Here is a tiny trained network, its code and every weight. The questions are about switching its units off for an input and a class, where a switched-off unit gives its printed mean instead of its output.

import numpy as np


def w(rows, s, z=0):
    codes = np.array(rows[::2]) - 128.0
    scale = np.full(codes.shape[1], s)
    scale[-1] = z or s
    return codes * scale


def f(y):
    return y / 2 * (1 + np.tanh(0.7978845608 * (y + 0.044715 * y**3)))


def log_softmax(a):
    a = a - a.max(-1, keepdims=True)
    return a - np.log(np.exp(a).sum(-1, keepdims=True))


def net(x, mask):
    res = np.array(x, float).reshape(1, 4) / 4 @ E
    y = f(res @ A[0][:, :-1].T + A[0][:, -1])
    res = res + np.where(mask, y, B[0][:, -1]) @ B[0][:, :-1]
    return log_softmax(res[-1] @ U[:, :-1].T + U[:, -1])


A, B = {}, {}
E = w([
[140,208,70,92,72,183],'x0',
[167,151,114,11,157,103],'x1',
[158,86,11,47,254,197],'x2',
[33,130,64,101,135,61],'x3',
],0.0098)
A[0] = w([
[60,134,94,172,74,168,75],'N0',
[124,109,145,114,171,56,122],'N1',
[150,205,71,93,99,202,175],'N2',
[155,138,107,100,95,138,57],'N3',
[194,196,204,131,41,173,164],'N4',
[120,125,82,180,111,157,122],'N5',
[199,150,118,136,99,121,37],'N6',
[164,166,119,73,92,142,139],'N7',
[94,183,126,164,145,133,117],'N8',
[186,180,125,166,140,167,207],'N9',
[70,112,145,120,54,138,186],'N10',
[168,126,139,194,115,127,133],'N11',
[132,125,134,234,158,153,151],'N12',
[124,207,50,105,89,120,113],'N13',
[72,181,107,129,102,100,154],'N14',
[112,123,77,75,134,144,46],'N15',
[125,169,40,185,98,150,154],'N16',
[115,140,152,107,80,141,64],'N17',
[203,121,152,121,4,146,197],'N18',
[132,173,50,101,151,140,123],'N19',
[131,127,186,192,126,155,148],'N20',
[169,116,190,198,77,151,168],'N21',
[117,54,137,120,230,161,174],'N22',
[91,79,93,127,222,142,190],'N23',
[35,114,126,176,104,136,253],'N24',
[119,10,78,99,190,168,144],'N25',
[142,145,193,192,173,141,123],'N26',
],0.014,0.0045)
B[0] = w([
[149,114,39,138,68,94,178],'N0',
[108,114,62,125,75,103,166],'N1',
[61,101,176,135,189,178,231],'N2',
[156,141,127,93,177,170,146],'N3',
[45,185,150,45,200,63,232],'N4',
[161,86,96,104,59,100,157],'N5',
[62,138,194,133,209,164,142],'N6',
[79,177,190,73,166,136,182],'N7',
[175,81,91,166,43,125,147],'N8',
[92,97,163,163,147,184,181],'N9',
[91,154,25,107,80,99,191],'N10',
[154,43,179,145,93,166,175],'N11',
[153,39,109,191,52,163,196],'N12',
[62,68,184,217,131,156,198],'N13',
[107,88,73,159,32,101,182],'N14',
[117,97,186,148,138,210,189],'N15',
[125,50,164,180,44,154,180],'N16',
[163,201,92,60,144,88,148],'N17',
[49,173,135,28,200,64,212],'N18',
[153,54,192,166,157,184,213],'N19',
[191,68,179,172,90,192,197],'N20',
[88,71,215,191,187,188,227],'N21',
[184,183,2,106,103,111,231],'N22',
[162,222,65,56,132,135,234],'N23',
[191,147,37,105,42,144,213],'N24',
[227,218,62,60,152,102,255],'N25',
[148,40,177,144,106,181,180],'N26',
],0.0091,0.015)
U = w([
[88,130,95,104,25,7,136],'0',
[173,207,71,71,182,98,123],'1',
[158,35,132,244,44,136,250],'2',
[95,109,225,140,184,104,28],'3',
],0.011,0.0022)

Each question gives the input, the list of numbers given to net, and the class t.
The units are the neurons (one row each of A and B). Each row of codes is followed by its name. A weight is (code - 128) times the scale printed after its matrix; where a second scale follows, it is the last column's (A, B and U).
mask holds one flag per neuron, in row order. A switched-off neuron (its flag False) gives its mean, the last column of its row in B, instead of its output. The means were averaged over made-up inputs and are rounded, as every weight is.
A unit's drop is (log p(t) with every unit on - log p(t) with that unit switched off) / (log p(t) with every unit on - log p(t) with every unit switched off).
most important unit: the unit with the biggest drop
k most important neurons: the k neurons with the biggest drops, biggest first
drop when u is switched off: that unit's drop, to one decimal
input [-7,7,-7,-1], class 3: most important unit	N22
input [3,-4,-8,-3], class 0: 2 most important neurons	[N4; N18]
input [-2,-4,6,-7], class 1: 3 most important neurons	[N25; N22; N23]
input [2,-1,-8,-3], class 3: 3 most important neurons	[N21; N4; N18]
input [1,-5,-4,-7], class 3: 2 most important neurons	[N4; N18]
input [4,-5,-6,3], class 0: 3 most important neurons	[N4; N18; N10]
input [6,-2,6,2], class 2: 3 most important neurons	[N4; N16; N18]
input [3,0,-6,-1], class 0: 4 most important neurons	[N10; N2; N19; N14]
input [4,-3,-2,6], class 2: 2 most important neurons	[N4; N18]
input [-8,4,-7,-6], class 3: drop when N4 is switched off	0.1
input [-3,2,-5,1], class 0: drop when N19 is switched off	0.3
input [-7,1,1,5], class 1: drop when N22 is switched off	0.0
